Here is a tiny trained network, its code and every weight. The questions are about switching its units off for an input and a class, where a switched-off unit gives its printed mean instead of its output.

import numpy as np


def w(rows, s, z=0):
    codes = np.array(rows[::2]) - 128.0
    scale = np.full(codes.shape[1], s)
    scale[-1] = z or s
    return codes * scale


def norm(h):
    return h / np.sqrt((h * h).mean(-1, keepdims=True) + 1e-5)


def f(y):
    return y / 2 * (1 + np.tanh(0.7978845608 * (y + 0.044715 * y**3)))


def log_softmax(a):
    a = a - a.max(-1, keepdims=True)
    return a - np.log(np.exp(a).sum(-1, keepdims=True))


def net(x, mask):
    res = np.array(x, float).reshape(1, 5) / 4 @ E
    u = 0
    for l in range(2):
        y = f(norm(res) @ A[l][:, :-1].T + A[l][:, -1])
        res = res + np.where(mask[u : u + 9], y, B[l][:, -1]) @ B[l][:, :-1]
        u += 9
    return log_softmax(norm(res)[-1] @ U[:, :-1].T + U[:, -1])


A, B = {}, {}
E = w([
[157,189,130,53,191,255,44,128,44],'x0',
[157,228,164,201,83,109,154,98,77],'x1',
[223,138,222,96,228,84,178,180,120],'x2',
[46,109,121,221,210,77,68,185,50],'x3',
[179,87,199,196,73,194,49,192,189],'x4',
],0.00043)
A[0] = w([
[137,119,82,133,129,134,104,131,133,87],'0.n1',
[155,108,179,160,113,157,73,122,177,92],'0.n2',
[155,254,175,206,57,103,152,105,67,99],'0.n3',
[89,121,112,193,176,94,102,180,70,59],'0.n4',
[113,38,79,75,192,125,96,140,195,4],'0.n5',
[187,140,134,91,83,152,170,92,174,120],'0.n6',
[87,157,82,71,153,102,186,89,82,77],'0.n7',
[109,23,83,59,179,148,112,174,179,69],'0.n8',
[139,127,181,154,107,167,94,141,170,20],'0.n9',
],0.0026,0.0015)
B[0] = w([
[111,143,173,161,107,133,143,107,122,100],'0.n1',
[142,121,121,94,81,88,116,132,77,150],'0.n2',
[214,3,56,164,170,191,151,60,86,254],'0.n3',
[156,143,67,121,154,109,86,129,185,166],'0.n4',
[207,84,40,183,136,154,160,80,91,124],'0.n5',
[133,140,70,124,163,115,95,158,161,200],'0.n6',
[133,71,152,99,69,69,104,140,87,192],'0.n7',
[205,96,118,197,137,167,151,64,64,205],'0.n8',
[130,106,137,130,79,63,132,157,90,78],'0.n9',
],0.0025,0.00071)
A[1] = w([
[114,60,144,219,115,44,215,105,229,61],'1.n1',
[58,124,99,228,232,110,71,161,107,84],'1.n2',
[136,162,172,78,171,240,57,95,66,11],'1.n3',
[26,139,86,161,44,196,100,51,143,96],'1.n4',
[61,101,73,42,151,55,196,95,37,163],'1.n5',
[135,221,99,149,138,90,148,88,137,117],'1.n6',
[196,164,89,26,66,180,172,87,222,56],'1.n7',
[211,136,215,104,232,93,181,156,145,96],'1.n8',
[173,35,191,178,47,178,52,250,133,30],'1.n9',
],0.0022,0.0011)
B[1] = w([
[63,213,61,16,133,251,127,179,38,196],'1.n1',
[216,184,85,131,123,75,101,146,225,200],'1.n2',
[41,162,40,66,78,167,202,186,112,215],'1.n3',
[95,47,255,169,194,88,226,183,155,205],'1.n4',
[198,174,223,119,34,118,64,67,112,254],'1.n5',
[181,45,135,118,126,172,62,208,135,100],'1.n6',
[169,187,72,209,197,41,26,163,166,196],'1.n7',
[28,44,190,208,97,108,168,125,163,196],'1.n8',
[167,163,194,56,82,60,95,5,75,191],'1.n9',
],0.0026,0.00085)
U = w([
[211,227,247,18,14,25,32,32,20,156],'0',
[215,233,19,195,249,27,20,242,249,167],'1',
[16,221,41,17,138,246,211,239,31,217],'2',
[238,13,42,224,217,227,205,37,20,4],'3',
[22,21,253,228,203,76,245,219,186,62],'4',
],0.0044,0.0016)

Each question gives the input, the list of numbers given to net, and the class t.
The units are the neurons (one row each of A and B). Each row of codes is followed by its name. A weight is (code - 128) times the scale printed after its matrix; where a second scale follows, it is the last column's (A, B and U).
mask holds one flag per neuron, layer by layer. A switched-off neuron (its flag False) gives its mean, the last column of its row in B, instead of its output. The means were averaged over made-up inputs and are rounded, as every weight is.
A unit's drop is (log p(t) with every unit on - log p(t) with that unit switched off) / (log p(t) with every unit on - log p(t) with every unit switched off).
The circuit of an input: a set's keep is (log p(t) with only the set's units on - log p(t) with every unit switched off) / (log p(t) with every unit on - log p(t) with every unit switched off). Starting from the 12 units with the biggest drops (on a tie, the unit counted first), units are removed one at a time, each time the one whose removal leaves the highest keep (on an exact tie, the one counted first), for as long as the keep stays at least 0.8.
units of the circuit, in order: the units of the circuit, biggest drop first
most important unit: the unit with the biggest drop
k most important neurons: the k neurons with the biggest drops, biggest first
top k neurons in layer l: the k neurons of layer l with the biggest drops, biggest first
input [-1,8,-1,1,-4], class 3: most important unit -> 0.n3
input [-4,1,8,-8,-3], class 1: 3 most important neurons -> [1.n7; 0.n6; 1.n4]
input [-8,2,3,-6,2], class 2: top 2 neurons in layer 1 -> [1.n1; 1.n2]
input [3,6,1,-6,0], class 1: top 2 neurons in layer 0 -> [0.n6; 0.n8]
input [-5,7,2,-6,-2], class 3: top 2 neurons in layer 0 -> [0.n3; 0.n4]
input [-1,2,5,6,7], class 0: top 3 neurons in layer 1 -> [1.n9; 1.n7; 1.n4]
input [-8,4,4,-2,-7], class 2: top 3 neurons in layer 1 -> [1.n1; 1.n9; 1.n2]
input [-7,-7,5,-1,-6], class 2: top 2 neurons in layer 1 -> [1.n1; 1.n9]
input [8,3,-1,7,-8], class 0: 3 most important neurons -> [1.n5; 0.n7; 1.n1]
input [-1,-1,-6,2,7], class 0: top 2 neurons in layer 0 -> [0.n9; 0.n2]
input [-7,-1,-1,7,-5], class 1: top 2 neurons in layer 0 -> [0.n4; 0.n2]
input [7,-3,-7,7,-8], class 0: top 3 neurons in layer 1 -> [1.n5; 1.n1; 1.n7]
input [5,5,8,-7,-7], class 4: top 2 neurons in layer 0 -> [0.n2; 0.n4]
input [-4,7,-3,-5,-4], class 3: most important neuron -> [0.n3]
input [-1,-5,-3,-8,-3], class 1: 2 most important neurons -> [1.n7; 0.n3]
input [4,4,-2,-2,2], class 2: 3 most important neurons -> [1.n3; 0.n5; 0.n8]
input [-5,3,7,1,7], class 0: top 2 neurons in layer 0 -> [0.n2; 0.n9]
input [-1,1,2,8,-6], class 1: top 2 neurons in layer 1 -> [1.n2; 1.n9]
input [5,-8,-6,-3,-7], class 3: 2 most important neurons -> [0.n8; 0.n5]
input [2,-6,6,-7,-4], class 1: top 2 neurons in layer 0 -> [0.n3; 0.n6]
input [-5,1,5,6,-7], class 0: units of the circuit, in order -> [1.n5]
input [8,4,8,-2,5], class 2: 4 most important neurons -> [1.n3; 1.n4; 1.n5; 0.n7]
input [5,-1,0,-6,0], class 1: 2 most important neurons -> [1.n7; 1.n1]
input [6,-3,3,5,4], class 2: 2 most important neurons -> [1.n3; 1.n7]
input [-2,-4,3,-5,1], class 1: 2 most important neurons -> [1.n7; 0.n3]
input [1,3,-8,-1,6], class 4: 3 most important neurons -> [1.n4; 0.n7; 1.n5]
input [4,7,-4,0,1], class 3: top neuron in layer 1 -> [1.n1]
input [-7,-5,-1,5,-2], class 2: 2 most important neurons -> [1.n1; 0.n3]
input [-8,-8,7,-5,4], class 2: 2 most important neurons -> [1.n1; 0.n3]
input [-1,3,-4,-4,1], class 1: top 2 neurons in layer 0 -> [0.n6; 0.n8]
